Below are the code and all the weights of a small trained network. Each question names an input and a target symbol and asks about switching units off, where a switched-off unit gives its printed mean instead of its output.

import numpy as np


def w(rows, s, z=0):
    codes = np.array(rows[::2]) - 128.0
    scale = np.full(codes.shape[1], s)
    scale[-1] = z or s
    return codes * scale


def f(y):
    return np.maximum(y, 0)


def softmax(a):
    e = np.exp(a - a.max(-1, keepdims=True))
    return e / e.sum(-1, keepdims=True)


def log_softmax(a):
    a = a - a.max(-1, keepdims=True)
    return a - np.log(np.exp(a).sum(-1, keepdims=True))


def net(x, mask):
    ids = ['ΛΩαβγδεζηθμξπτφψ'.index(c) for c in x.split()]
    T = len(ids)
    res = E[ids] + P[:T]
    r = res
    for j in range(3):
        rows = slice(2 * j, 2 * j + 2)
        q, k, v = (r @ M[0][rows].T for M in (Q, K, V))
        z = softmax(np.where(np.tri(T) > 0, q @ k.T / 2**0.5, -1e9)) @ v
        o = O[0][rows]
        res = res + np.where(mask[j], z, o[:, -1]) @ o[:, :-1]
    y = f(res @ A[0][:, :-1].T + A[0][:, -1])
    res = res + np.where(mask[3:19], y, B[0][:, -1]) @ B[0][:, :-1]
    return log_softmax(res[-1] @ U[:, :-1].T + U[:, -1])


Q, K, V, O, A, B = {}, {}, {}, {}, {}, {}
E = w([
[154,90,57],'Λ',
[69,248,132],'Ω',
[130,117,88],'α',
[125,139,90],'β',
[133,95,98],'γ',
[133,99,90],'δ',
[115,116,114],'ε',
[139,91,92],'ζ',
[142,91,88],'η',
[156,75,49],'θ',
[101,103,160],'μ',
[138,102,94],'ξ',
[218,96,186],'π',
[110,153,105],'τ',
[91,124,163],'φ',
[144,95,159],'ψ',
],0.014)
P = w([
[115,168,92],'0',
[228,165,101],'1',
[115,104,85],'2',
[201,164,102],'3',
[89,82,91],'4',
[197,157,103],'5',
[73,51,97],'6',
[193,161,109],'7',
[51,32,108],'8',
[194,164,118],'9',
[33,4,122],'10',
[187,178,125],'11',
[5,13,144],'12',
],0.013)
Q[0] = w([
[16,118,41],'H1',
[126,183,156],'H1',
[137,133,196],'H2',
[4,69,109],'H2',
[73,177,94],'H3',
[185,97,82],'H3',
],0.012)
K[0] = w([
[40,75,93],'H1',
[181,100,136],'H1',
[193,139,151],'H2',
[81,81,251],'H2',
[121,70,104],'H3',
[148,170,82],'H3',
],0.013)
V[0] = w([
[207,157,159],'H1',
[102,255,215],'H1',
[111,223,28],'H2',
[95,144,160],'H2',
[140,87,94],'H3',
[180,170,164],'H3',
],0.0099)
O[0] = w([
[95,114,185,82],'H1',
[1,173,71,33],'H1',
[117,15,188,255],'H2',
[102,83,56,99],'H2',
[110,114,79,155],'H3',
[26,234,112,106],'H3',
],0.0062,0.0058)
A[0] = w([
[131,203,134,109],'N1',
[107,45,122,202],'N2',
[181,181,8,79],'N3',
[107,128,21,103],'N4',
[128,202,152,131],'N5',
[72,88,91,39],'N6',
[142,62,104,164],'N7',
[177,190,95,136],'N8',
[192,199,179,223],'N9',
[164,145,199,120],'N10',
[138,137,71,165],'N11',
[91,145,136,179],'N12',
[131,77,128,56],'N13',
[83,89,76,2],'N14',
[64,114,144,192],'N15',
[123,52,126,146],'N16',
],0.012,0.0041)
B[0] = w([
[243,246,25,148],'N1',
[148,234,165,253],'N2',
[89,86,19,159],'N3',
[21,117,47,178],'N4',
[215,139,72,155],'N5',
[30,90,211,159],'N6',
[135,208,167,245],'N7',
[42,108,46,154],'N8',
[109,83,82,200],'N9',
[55,64,107,168],'N10',
[84,69,128,169],'N11',
[181,92,92,151],'N12',
[68,112,206,169],'N13',
[1,169,170,155],'N14',
[150,147,184,167],'N15',
[103,161,157,229],'N16',
],0.0062,0.0076)
U = w([
[121,37,52,147],'Λ',
[184,254,11,160],'Ω',
[138,106,140,90],'α',
[93,73,100,30],'β',
[236,190,225,253],'γ',
[107,123,172,103],'δ',
[167,173,189,160],'ε',
[182,156,168,93],'ζ',
[156,141,162,70],'η',
[109,29,41,170],'θ',
[188,153,231,198],'μ',
[154,138,163,103],'ξ',
[171,26,195,105],'π',
[142,94,123,127],'τ',
[29,136,212,102],'φ',
[166,98,190,101],'ψ',
],0.0095,0.0049)

Each question gives the input, a string of symbols that net reads in full, and the target symbol t.
The units are the heads (2 rows each of Q, K, V and O) and the neurons (one row each of A and B). Each row of codes is followed by its name. A weight is (code - 128) times the scale printed after its matrix; where a second scale follows, it is the last column's (O, A, B and U).
mask holds one flag per unit, heads first, then neurons. A switched-off unit (its flag False) gives its mean, the last column of its rows in O or B, instead of its output. The means were averaged over made-up inputs and are rounded, as every weight is.
A unit's drop is (log p(t) with every unit on - log p(t) with that unit switched off) / (log p(t) with every unit on - log p(t) with every unit switched off).
The circuit of an input: a set's keep is (log p(t) with only the set's units on - log p(t) with every unit switched off) / (log p(t) with every unit on - log p(t) with every unit switched off). Starting from the 12 units with the biggest drops (on a tie, the unit counted first), units are removed one at a time, each time the one whose removal leaves the highest keep (on an exact tie, the one counted first), for as long as the keep stays at least 0.8.
circuit, biggest first: the units of the circuit, biggest drop first
unit that matters most: the unit with the biggest drop
k most important neurons: the k neurons with the biggest drops, biggest first
heads that matter: for each layer, one digit per head in row order, 1 if its drop is at least 0.15 and else 0, layers parted by /
drop when u is switched off: that unit's drop, to one decimal
input Λ ε Ω Ω Ω Ω μ Ω Ω, target θ: heads that matter : 110
input Ω ψ π γ π Ω Ω, target Ω: circuit, biggest first : H2, N1
input θ μ Ω φ ε θ τ Ω Ω Λ ξ, target φ: circuit, biggest first : N14, N6
input Ω ξ ψ, target φ: heads that matter : 100
input Ω ε τ, target φ: heads that matter : 110
input ε Ω μ Λ Λ γ Ω φ Ω Ω ε, target φ: circuit, biggest first : N14, N6
input ε γ θ γ ε, target γ: unit that matters most : H1
input π η Ω, target Ω: circuit, biggest first : N1, H3
input Ω Ω φ, target φ: circuit, biggest first : H1, N6
input α Ω Ω Λ θ Ω θ, target γ: 2 most important neurons : N2, N7
input θ θ Ω Λ θ β π, target γ: circuit, biggest first : N2, N7
input Λ ψ Ω θ φ ψ γ γ Λ Λ θ π Λ, target γ: circuit, biggest first : H1, N2
input Ω θ τ γ θ τ Ω μ Ω θ Λ, target φ: heads that matter : 000
input Ω Λ Ω, target φ: circuit, biggest first : H2, H1, N6
input Ω ζ τ Ω Λ θ Ω Ω π, target φ: circuit, biggest first : H1, N6
input Ω Λ Ω η γ Ω ζ Λ θ Ω θ τ θ, target γ: circuit, biggest first : H1, N2
input θ τ γ γ ψ, target γ: most important neuron : N4
input Ω π θ, target φ: heads that matter : 010
input γ θ θ Ω Ω ψ τ ξ η μ Ω γ θ, target φ: heads that matter : 000
input γ θ θ π γ, target γ: heads that matter : 100
input μ β Ω β α Ω Ω Λ ζ, target φ: heads that matter : 000
input θ ψ Ω θ Λ π, target π: most important neuron : N10
input Ω Ω μ, target φ: heads that matter : 100
input ε Ω η θ α ε θ θ Ω τ Ω Ω η, target φ: 2 most important neurons : N14, N6
input φ Ω Ω θ, target θ: 3 most important neurons : N3, N4, N11
input μ Ω Ω ψ τ, target φ: drop when N13 is switched off : -0.1
input Ω θ ζ, target φ: drop when H1 is switched off : 0.3
